What each symbol does to the nodes:
q889: na>q650, ro>q283, ke>q20, te>q103, ri>q761, vu>q140
q763: na>q902, ro>q33, ke>q347, te>q761, ri>q20, vu>q736
q634: na>q116, ro>q476, ke>q114, te>q283, ri>q33, vu>q20
q903: na>q783, ro>q103, ke>q140, te>q714, ri>q896, vu>q100
q223: na>q437, ro>q62, ke>q718, te>q580, ri>q42, vu>q863
q794: na>q357, ro>q872, ke>q389, te>q447, ri>q846, vu>q840
q144: na>q8, ro>q90, ke>q172, te>q116, ri>q248, vu>q212
q243: na>q641, ro>q34, ke>q770, te>q157, ri>q285, vu>q431
q90: na>q655, ro>q471, ke>q183, te>q285, ri>q770, vu>q144
q933: na>q301, ro>q663, ke>q902, te>q528, ri>q650, vu>q402
q42: na>q476, ro>q608, ke>q247, te>q216, ri>q223, vu>q179
q46: na>q140, ro>q488, ke>q608, te>q69, ri>q894, vu>q216
q840: na>q793, ro>q794, ke>q301, te>q159, ri>q48, vu>q972
q497: na>q159, ro>q248, ke>q528, te>q902, ri>q212, vu>q342
q583: na>q283, ro>q216, ke>q179, te>q249, ri>q358, vu>q488
q66: na>q157, ro>q676, ke>q437, te>q767, ri>q293, vu>q765
q283: na>q419, ro>q293, ke>q634, te>q281, ri>q765, vu>q889
q140: na>q678, ro>q889, ke>q620, te>q903, ri>q676, vu>q293
q422: na>q20, ro>q179, ke>q275, te>q488, ri>q208, vu>q608
q11: na>q767, ro>q738, ke>q580, te>q718, ri>q725, vu>q357
q251: na>q422, ro>q445, ke>q260, te>q486, ri>q954, vu>q924
q580: na>q66, ro>q894, ke>q223, te>q11, ri>q216, vu>q358
q505: na>q761, ro>q358, ke>q208, te>q793, ri>q488, vu>q894
q281: na>q172, ro>q100, ke>q283, te>q114, ri>q38, vu>q103
q40: na>q46, ro>q486, ke>q924, te>q883, ri>q818, vu>q745
q849: na>q725, ro>q883, ke>q745, te>q655, ri>q872, vu>q846
q575: na>q972, ro>q528, ke>q402, te>q342, ri>q783, vu>q176
q347: na>q497, ro>q367, ke>q850, te>q763, ri>q510, vu>q193
q38: na>q964, ro>q767, ke>q765, te>q367, ri>q281, vu>q850
q894: na>q676, ro>q505, ke>q62, te>q738, ri>q46, vu>q580
q818: na>q894, ro>q301, ke>q898, te>q972, ri>q40, vu>q836
q193: na>q342, ro>q347, ke>q896, te>q736, ri>q714, vu>q379
q167: na>q718, ro>q500, ke>q872, te>q641, ri>q655, vu>q447
q663: na>q389, ro>q157, ke>q431, te>q964, ri>q419, vu>q933
q116: na>q445, ro>q285, ke>q144, te>q419, ri>q431, vu>q201
q765: na>q663, ro>q66, ke>q33, te>q38, ri>q283, vu>q761
q293: na>q320, ro>q140, ke>q476, te>q100, ri>q66, vu>q283
q402: na>q818, ro>q933, ke>q34, te>q575, ri>q678, vu>q157
q954: na>q208, ro>q430, ke>q159, te>q301, ri>q251, vu>q898
q8: na>q523, ro>q655, ke>q846, te>q445, ri>q447, vu>q260
q523: na>q114, ro>q247, ke>q249, te>q179, ri>q808, vu>q275
q183: na>q849, ro>q783, ke>q320, te>q90, ri>q176, vu>q172
q896: na>q575, ro>q850, ke>q676, te>q193, ri>q903, vu>q767
q212: na>q260, ro>q144, ke>q856, te>q201, ri>q497, vu>q471
q650: na>q486, ro>q419, ke>q201, te>q856, ri>q933, vu>q678
q725: na>q100, ro>q69, ke>q216, te>q247, ri>q11, vu>q249
q510: na>q212, ro>q114, ke>q103, te>q20, ri>q347, vu>q714
q208: na>q763, ro>q863, ke>q606, te>q505, ri>q422, vu>q62
q714: na>q471, ro>q510, ke>q903, te>q620, ri>q193, vu>q191
q620: na>q102, ro>q20, ke>q714, te>q140, ri>q736, vu>q476
q103: na>q856, ro>q281, ke>q889, te>q510, ri>q850, vu>q903
q488: na>q889, ro>q583, ke>q422, te>q79, ri>q505, vu>q46
q62: na>q736, ro>q208, ke>q747, te>q894, ri>q608, vu>q223
q191: na>q90, ro>q714, ke>q100, te>q476, ri>q379, vu>q114
q168: na>q2, ro>q260, ke>q883, te>q924, ri>q500, vu>q655
q836: na>q580, ro>q818, ke>q641, te>q872, ri>q745, vu>q389
q486: na>q488, ro>q282, ke>q251, te>q48, ri>q301, vu>q40
q863: na>q33, ro>q223, ke>q808, te>q358, ri>q179, vu>q208
q924: na>q608, ro>q251, ke>q168, te>q40, ri>q898, vu>q669
q389: na>q358, ro>q836, ke>q430, te>q794, ri>q282, vu>q301
q260: na>q275, ro>q8, ke>q48, te>q251, ri>q159, vu>q168
q2: na>q714, ro>q275, ke>q69, te>q608, ri>q747, vu>q247
q528: na>q840, ro>q964, ke>q933, te>q497, ri>q856, vu>q575
q500: na>q747, ro>q159, ke>q972, te>q898, ri>q168, vu>q167
q176: na>q872, ro>q575, ke>q157, te>q770, ri>q183, vu>q964
q476: na>q285, ro>q620, ke>q191, te>q293, ri>q437, vu>q634
q159: na>q606, ro>q447, ke>q840, te>q954, ri>q260, vu>q500
q718: na>q379, ro>q747, ke>q11, te>q223, ri>q247, vu>q808
q747: na>q193, ro>q606, ke>q738, te>q62, ri>q2, vu>q718
q745: na>q216, ro>q40, ke>q669, te>q849, ri>q836, vu>q282
q850: na>q528, ro>q38, ke>q761, te>q347, ri>q103, vu>q896
q606: na>q347, ro>q808, ke>q793, te>q208, ri>q275, vu>q747
q808: na>q367, ro>q718, ke>q357, te>q863, ri>q523, vu>q606
q48: na>q79, ro>q846, ke>q486, te>q260, ri>q840, vu>q883
q964: na>q794, ro>q176, ke>q663, te>q248, ri>q172, vu>q528
q430: na>q863, ro>q641, ke>q447, te>q389, ri>q445, vu>q954
q846: na>q249, ro>q849, ke>q282, te>q8, ri>q794, vu>q48
q69: na>q903, ro>q79, ke>q46, te>q2, ri>q738, vu>q725
q676: na>q402, ro>q761, ke>q736, te>q896, ri>q140, vu>q66
q33: na>q431, ro>q437, ke>q367, te>q765, ri>q634, vu>q763
q898: na>q62, ro>q954, ke>q500, te>q818, ri>q924, vu>q641
q419: na>q282, ro>q320, ke>q116, te>q172, ri>q663, vu>q650
q856: na>q48, ro>q172, ke>q650, te>q212, ri>q528, vu>q783
q216: na>q293, ro>q46, ke>q42, te>q725, ri>q580, vu>q583
q275: na>q510, ro>q523, ke>q79, te>q422, ri>q606, vu>q2
q431: na>q430, ro>q243, ke>q248, te>q663, ri>q116, vu>q902
q767: na>q176, ro>q896, ke>q66, te>q379, ri>q100, vu>q38
q320: na>q745, ro>q678, ke>q285, te>q183, ri>q157, vu>q419
q114: na>q144, ro>q191, ke>q281, te>q634, ri>q367, vu>q510
q669: na>q42, ro>q924, ke>q655, te>q745, ri>q641, vu>q445
q471: na>q168, ro>q212, ke>q783, te>q102, ri>q342, vu>q90
q641: na>q223, ro>q898, ke>q167, te>q836, ri>q669, vu>q430
q179: na>q634, ro>q42, ke>q523, te>q583, ri>q863, vu>q422
q872: na>q11, ro>q972, ke>q836, te>q167, ri>q849, vu>q794
q20: na>q201, ro>q634, ke>q510, te>q889, ri>q763, vu>q620
q157: na>q836, ro>q402, ke>q243, te>q176, ri>q320, vu>q663
q100: na>q183, ro>q903, ke>q293, te>q191, ri>q767, vu>q281
q172: na>q846, ro>q183, ke>q419, te>q144, ri>q964, vu>q856
q445: na>q179, ro>q669, ke>q8, te>q282, ri>q430, vu>q251
q285: na>q669, ro>q102, ke>q90, te>q320, ri>q243, vu>q116
q770: na>q167, ro>q342, ke>q176, te>q243, ri>q90, vu>q248
q655: na>q247, ro>q168, ke>q849, te>q669, ri>q167, vu>q8
q247: na>q191, ro>q2, ke>q725, te>q42, ri>q718, vu>q523
q358: na>q765, ro>q580, ke>q863, te>q357, ri>q583, vu>q505
q883: na>q69, ro>q48, ke>q40, te>q168, ri>q972, vu>q849
q248: na>q447, ro>q770, ke>q964, te>q431, ri>q144, vu>q497
q447: na>q808, ro>q167, ke>q794, te>q430, ri>q8, vu>q159
q34: na>q898, ro>q902, ke>q342, te>q402, ri>q102, vu>q243
q282: na>q583, ro>q745, ke>q445, te>q846, ri>q389, vu>q486
q902: na>q954, ro>q431, ke>q497, te>q933, ri>q201, vu>q34
q79: na>q103, ro>q249, ke>q488, te>q275, ri>q793, vu>q69
q608: na>q620, ro>q422, ke>q2, te>q46, ri>q62, vu>q42
q972: na>q738, ro>q840, ke>q818, te>q500, ri>q883, vu>q872
q249: na>q281, ro>q725, ke>q583, te>q523, ri>q357, vu>q79
q301: na>q505, ro>q389, ke>q954, te>q840, ri>q486, vu>q818
q678: na>q40, ro>q650, ke>q102, te>q783, ri>q402, vu>q320
q783: na>q883, ro>q856, ke>q678, te>q471, ri>q575, vu>q183
q437: na>q243, ro>q736, ke>q379, te>q66, ri>q476, vu>q33
q201: na>q251, ro>q116, ke>q212, te>q650, ri>q902, vu>q102
q738: na>q896, ro>q793, ke>q894, te>q747, ri>q69, vu>q11
q379: na>q770, ro>q193, ke>q767, te>q437, ri>q191, vu>q367
q102: na>q924, ro>q201, ke>q471, te>q678, ri>q34, vu>q285
q357: na>q38, ro>q11, ke>q358, te>q808, ri>q249, vu>q793
q736: na>q34, ro>q763, ke>q193, te>q676, ri>q620, vu>q437
q761: na>q933, ro>q765, ke>q763, te>q850, ri>q889, vu>q676
q793: na>q850, ro>q357, ke>q505, te>q606, ri>q79, vu>q738
q342: na>q500, ro>q497, ke>q575, te>q34, ri>q471, vu>q770
q367: na>q248, ro>q379, ke>q38, te>q33, ri>q114, vu>q347

In the rows, 531 stands for zero.

The rows follow the links: the fewer symbols apart two nodes are, the more alike their rows tend to be.

Each row is also shifted at random along 10 hidden directions that mean nothing.

Rows in random order:
Each row stands for one node.
id 1: [ 558  527  590  532  525  326  583  616  489  566  327  515  705  553  574  610  607  413  539  462  594  602  537  362  507]
id 2: [ 457  618  528  487  528  487  488  484  511  575  670  592  486  459  483  546  611  478  490  600  603  676  698  434  623]
id 3: [ 705  581  552  420  562  512  614  461  512  562  443  547  569  559  551  642  600  623  557  567  422  454  626  533  410]
id 4: [ 646  555  553  568  506  489  634  563  449  572  486  468  493  582  577  592  582  656  520  513  564  658  644  506  404]
id 5: [ 540  547  421  496  556  479  503  568  492  453  492  669  581  535  552  429  418  474  618  464  386  414  473  532  582]
id 6: [ 479  527  593  504  592  540  518  594  397  434  421  584  529  546  502  472  477  295  495  550  603  566  417  325  450]
id 7: [ 532  524  436  520  550  428  578  575  584  468  499  478  636  546  609  518  587  611  664  429  472  417  628  503  532]
id 8: [ 578  664  546  457  588  529  549  464  602  644  648  488  491  451  586  557  523  543  544  612  508  480  527  692  525]
id 9: [ 584  456  429  554  554  381  555  551  625  366  631  435  592  643  557  415  548  357  690  644  583  410  557  562  649]
id 10: [ 532  321  693  611  446  589  460  499  566  582  660  345  530  454  473  355  458  703  558  690  737  605  481  698  674]
id 11: [ 510  447  685  525  494  512  461  552  516  591  604  414  568  450  531  477  569  716  465  529  749  643  496  542  558]
id 12: [ 626  592  510  437  553  578  498  454  574  480  463  472  502  497  540  560  578  519  556  563  527  536  604  387  365]
id 13: [ 613  653  489  441  512  596  621  470  528  440  725  506  410  608  593  551  610  501  608  409  475  523  644  614  435]
id 14: [ 520  508  468  471  515  531  421  550  563  490  474  544  512  517  494  492  578  604  555  587  556  525  588  568  564]
id 15: [ 543  670  564  504  397  573  473  439  519  430  414  461  684  445  527  538  614  728  472  720  537  555  731  578  545]
id 16: [ 593  554  545  620  451  649  627  528  534  511  443  406  527  619  530  505  558  576  461  660  545  550  541  623  420]
id 17: [ 680  572  627  434  557  451  629  539  343  457  505  527  572  667  604  560  579  577  566  509  464  505  556  793  511]
id 18: [ 553  688  504  642  537  631  650  499  556  676  714  565  414  446  550  628  433  625  509  428  430  580  579  450  424]
id 19: [ 630  442  648  433  697  355  714  595  510  519  737  497  379  585  537  451  578  618  555  468  506  385  419  556  467]
id 20: [ 616  318  494  607  499  472  551  538  604  510  618  455  345  651  568  553  600  456  526  455  553  678  514  439  478]
id 21: [ 562  594  508  581  456  513  539  491  707  474  627  441  650  464  567  419  565  479  512  669  503  509  542  503  679]
id 22: [ 791  454  629  558  516  361  618  480  604  627  591  453  595  527  491  618  560  617  508  636  620  618  560  388  469]
id 23: [ 614  625  412  363  551  398  550  545  529  404  581  555  661  599  579  409  651  405  612  582  516  452  637  575  646]
id 24: [ 483  571  508  371  583  364  386  495  582  494  541  549  569  485  513  519  660  420  556  602  562  504  588  632  656]
id 25: [ 369  607  467  521  551  624  431  484  524  537  447  643  513  510  476  536  474  462  490  661  475  452  504  711  630]
id 26: [ 593  582  558  502  500  590  548  503  520  558  581  561  523  496  441  532  596  709  469  581  524  553  582  437  467]
id 27: [ 523  483  630  384  645  190  453  525  436  547  593  641  583  405  472  469  484  567  602  619  558  455  553  393  686]
id 28: [ 595  640  614  446  636  334  676  520  510  519  714  516  476  486  643  473  529  667  555  512  387  324  496  603  505]
id 29: [ 518  334  756  483  519  708  476  513  431  443  493  398  496  565  462  429  558  558  504  691  850  586  501  570  468]
id 30: [ 267  746  561  523  595  520  635  574  468  467  715  568  450  420  566  429  578  406  486  430  480  446  485  595  593]
id 31: [ 447  604  468  387  619  569  557  647  575  501  454  450  356  518  592  495  778  232  503  572  608  590  576  475  340]
id 32: [ 389  625  413  554  446  644  409  589  446  516  300  616  536  564  593  655  623  474  518  352  470  634  604  640  496]
id 33: [ 590  498  538  602  540  353  543  484  700  623  495  487  679  480  516  691  527  410  547  640  552  537  616  307  569]
id 34: [ 625  437  464  548  448  567  637  436  703  451  663  556  495  507  577  484  587  450  584  484  418  515  650  285  556]
id 35: [ 401  672  554  526  599  488  575  605  442  508  587  551  517  484  514  414  476  581  496  508  504  439  440  539  537]
id 36: [ 448  622  395  645  483  650  548  596  552  659  528  595  473  471  546  509  475  457  504  466  436  649  516  663  560]
id 37: [ 723  431  562  447  590  438  504  522  583  678  595  595  412  479  488  554  506  443  534  600  511  666  535  403  542]
id 38: [ 725  775  432  426  602  454  539  437  469  485  718  518  486  553  542  471  544  521  612  649  454  451  597  645  469]
id 39: [ 361  494  592  457  553  580  447  537  495  361  507  489  540  439  594  458  586  383  537  395  586  443  510  383  507]
id 40: [ 548  434  461  584  564  585  607  520  510  559  624  671  458  602  467  468  356  451  611  586  427  497  491  557  616]
id 41: [ 584  602  478  520  571  348  501  522  531  579  506  449  571  500  603  613  543  501  616  574  509  519  616  553  504]
id 42: [ 429  516  631  440  524  580  564  550  413  324  478  519  582  511  619  414  580  490  553  558  526  420  544  682  571]
id 43: [ 557  479  546  493  523  533  509  511  539  458  487  604  595  531  568  474  447  426  599  458  452  475  472  592  601]
id 44: [ 648  621  606  641  438  562  589  459  573  522  466  403  691  419  514  497  434  533  448  756  480  573  510  430  519]
id 45: [ 640  420  493  500  501  485  706  555  631  426  678  395  374  652  658  508  707  573  590  424  437  490  620  547  424]
id 46: [ 720  529  545  515  486  473  614  509  594  417  511  336  545  537  648  523  598  574  597  569  391  477  616  461  368]
id 47: [ 456  475  494  527  522  595  375  443  617  560  673  579  477  455  430  459  486  481  538  725  562  591  552  725  716]
id 48: [ 568  711  496  431  626  454  585  620  467  586  396  504  535  428  650  542  547  531  556  501  467  482  508  558  373]
id 49: [ 648  531  629  473  615  329  485  526  483  476  479  354  535  552  607  554  524  584  545  606  506  503  472  587  394]
id 50: [ 631  662  528  466  530  530  629  610  608  546  544  374  565  466  576  461  767  486  541  612  718  591  705  362  459]
id 51: [ 605  375  572  607  539  469  448  619  463  611  457  448  576  640  471  480  431  533  532  572  699  684  406  615  550]
id 52: [ 423  676  639  512  573  526  605  499  542  504  648  470  512  296  542  369  474  544  499  667  533  467  538  501  554]
id 53: [ 452  504  425  522  614  450  584  592  543  663  741  594  241  572  510  576  690  496  569  566  586  704  745  794  558]
id 54: [ 435  670  511  432  625  614  594  601  489  513  507  481  399  438  620  480  579  397  531  439  571  503  473  387  295]
id 55: [ 571  623  543  503  522  479  464  411  497  595  648  622  508  546  471  615  502  664  489  558  487  573  605  607  562]
id 56: [ 479  566  471  517  589  666  588  574  611  484  463  444  455  568  625  553  587  315  550  463  467  459  468  539  371]
id 57: [ 365  573  461  602  608  518  556  578  510  657  557  643  534  507  479  561  471  392  506  454  547  499  377  509  644]
id 58: [ 597  711  533  380  579  497  564  559  434  522  528  574  574  554  537  478  688  447  543  666  581  497  655  700  600]
id 59: [ 444  481  595  485  540  474  475  623  476  472  481  445  548  432  615  404  520  553  551  523  542  548  477  549  497]
id 60: [ 370  587  489  515  588  530  573  646  508  674  471  604  450  445  510  560  569  675  510  447  558  584  577  508  438]
id 61: [ 658  399  569  502  502  503  636  537  564  503  640  585  376  649  501  526  668  383  535  477  520  639  561  487  597]
id 62: [ 452  572  507  506  559  407  540  562  473  591  539  556  474  601  581  675  642  567  459  438  499  537  544  713  558]
id 63: [ 574  387  504  667  482  501  553  532  638  703  525  570  569  561  408  573  449  581  478  575  620  614  489  435  649]
id 64: [ 546  499  541  672  523  602  656  570  572  667  672  576  478  542  480  491  466  597  520  479  603  602  530  431  615]
id 65: [ 483  553  440  536  558  520  498  601  586  520  438  555  521  586  575  562  522  689  563  415  417  466  504  607  427]
id 66: [ 653  551  598  561  435  638  469  485  480  465  441  453  640  520  482  445  483  703  564  621  603  601  565  453  461]
id 67: [ 559  616  452  646  525  416  526  528  540  469  507  521  617  551  584  517  417  302  567  555  432  506  450  541  572]
id 68: [ 648  405  547  498  606  468  551  508  548  659  557  669  434  563  418  542  458  551  536  590  493  570  463  506  575]
id 69: [ 534  606  578  493  542  490  532  531  442  688  605  673  487  413  477  532  506  555  470  535  568  675  575  408  555]
id 70: [ 365  599  645  476  587  554  553  538  509  505  483  418  559  405  583  509  614  388  509  606  694  546  605  495  550]
id 71: [ 628  707  456  479  558  656  659  608  613  641  571  511  431  514  586  556  674  543  456  457  486  544  536  541  381]
id 72: [ 549  546  584  381  522  417  541  535  474  314  581  490  586  625  528  374  728  586  513  649  580  357  588  612  633]
id 73: [ 540  642  508  521  453  508  518  482  480  438  453  573  697  518  586  616  556  474  566  497  487  482  652  454  572]
id 74: [ 557  558  517  524  498  587  475  528  506  670  466  655  622  472  521  593  384  477  521  471  504  626  419  584  633]
id 75: [ 548  455  548  430  521  423  536  514  558  443  601  578  493  567  525  484  673  502  582  620  511  497  658  632  703]
id 76: [ 410  580  536  487  537  544  532  483  532  373  792  518  395  574  451  332  663  568  494  644  580  452  617  470  582]
id 77: [ 523  578  547  530  437  705  551  517  463  444  523  502  454  520  596  493  530  646  517  334  449  610  556  499  390]
id 78: [ 477  508  473  470  585  513  537  584  597  569  517  541  473  527  557  544  665  556  530  487  537  491  565  699  551]
id 79: [ 501  440  498  557  480  469  374  456  580  585  718  596  473  526  457  550  507  682  498  488  568  626  538  524  643]
id 80: [ 573  662  616  476  489  549  524  467  456  524  411  540  600  511  546  629  569  424  481  569  501  527  536  484  460]
id 81: [ 538  643  455  579  480  544  569  531  583  597  609  460  517  538  589  578  569  480  546  474  560  590  611  604  519]
id 82: [ 568  435  507  629  480  583  524  487  564  521  577  438  564  682  466  571  559  620  517  685  637  526  559  755  635]
id 83: [ 481  517  716  502  542  709  522  426  406  490  647  468  389  451  505  433  465  573  517  672  606  569  502  673  491]
id 84: [ 345  486  576  547  537  637  537  553  526  543  513  472  497  482  518  527  573  560  524  573  677  529  567  512  514]
id 85: [ 646  465  538  531  574  581  691  476  600  478  872  430  344  591  573  438  450  383  625  554  520  490  478  646  531]
id 86: [ 651  483  528  530  595  493  724  531  640  645  660  485  501  506  518  494  548  506  590  611  614  537  635  380  554]
id 87: [ 465  509  426  548  487  462  510  599  619  616  573  581  457  498  526  567  641  586  466  400  495  661  573  437  556]
id 88: [ 536  591  497  621  524  521  558  550  449  507  566  462  533  629  514  550  464  655  540  520  493  488  557  603  440]
id 89: [ 452  591  378  613  486  625  687  543  650  604  576  578  474  488  560  564  668  506  592  469  469  616  815  549  593]
id 90: [ 559  703  478  538  560  620  578  507  481  667  602  683  516  471  446  527  407  586  486  548  455  553  510  574  501]

Some nodes, each with its row:
q422 id 76
q447 id 33
q347 id 18
q116 id 29
q678 id 23
q767 id 59
q38 id 41
q902 id 57
q476 id 40
q849 id 34
q357 id 49
q66 id 48
q379 id 52
q389 id 56
q608 id 26
q471 id 17
q437 id 60
q620 id 90
q850 id 67
q243 id 86
q763 id 88
q725 id 37
q183 id 43
q663 id 9
q714 id 69
q114 id 83

Row, symbols taken left to right, then the row they reach:
id 42 na te ri na te ke ri vu ro: id 68
id 72 na te ri na te ke ri vu ro: id 66
id 50 ro ke ri na ke ro na na ri: id 53
id 12 na ro ro ke ri: id 35
id 3 na ro ke ke ri: id 87
id 45 ri ro na vu ke: id 14
id 85 ri na na ri vu: id 20
id 79 ri vu te vu na vu vu na ke: id 81
id 65 vu na na ro te ri ri ro: id 11
id 31 ke te ri na vu te: id 32
id 10 te te ro ke ro ri vu ke: id 74
id 62 ke na ri ro vu ro: id 47
id 39 ro ri ke vu ke ro te ro na: id 71
id 7 ke ri ri na na na vu te: id 54
id 75 vu ro ke vu ri ro vu te ke: id 8
id 5 ro te ri na te ke na ke te: id 21
id 58 ke ke na vu na ro ri na ri: id 77
id 24 te ri ri ri vu te: id 82

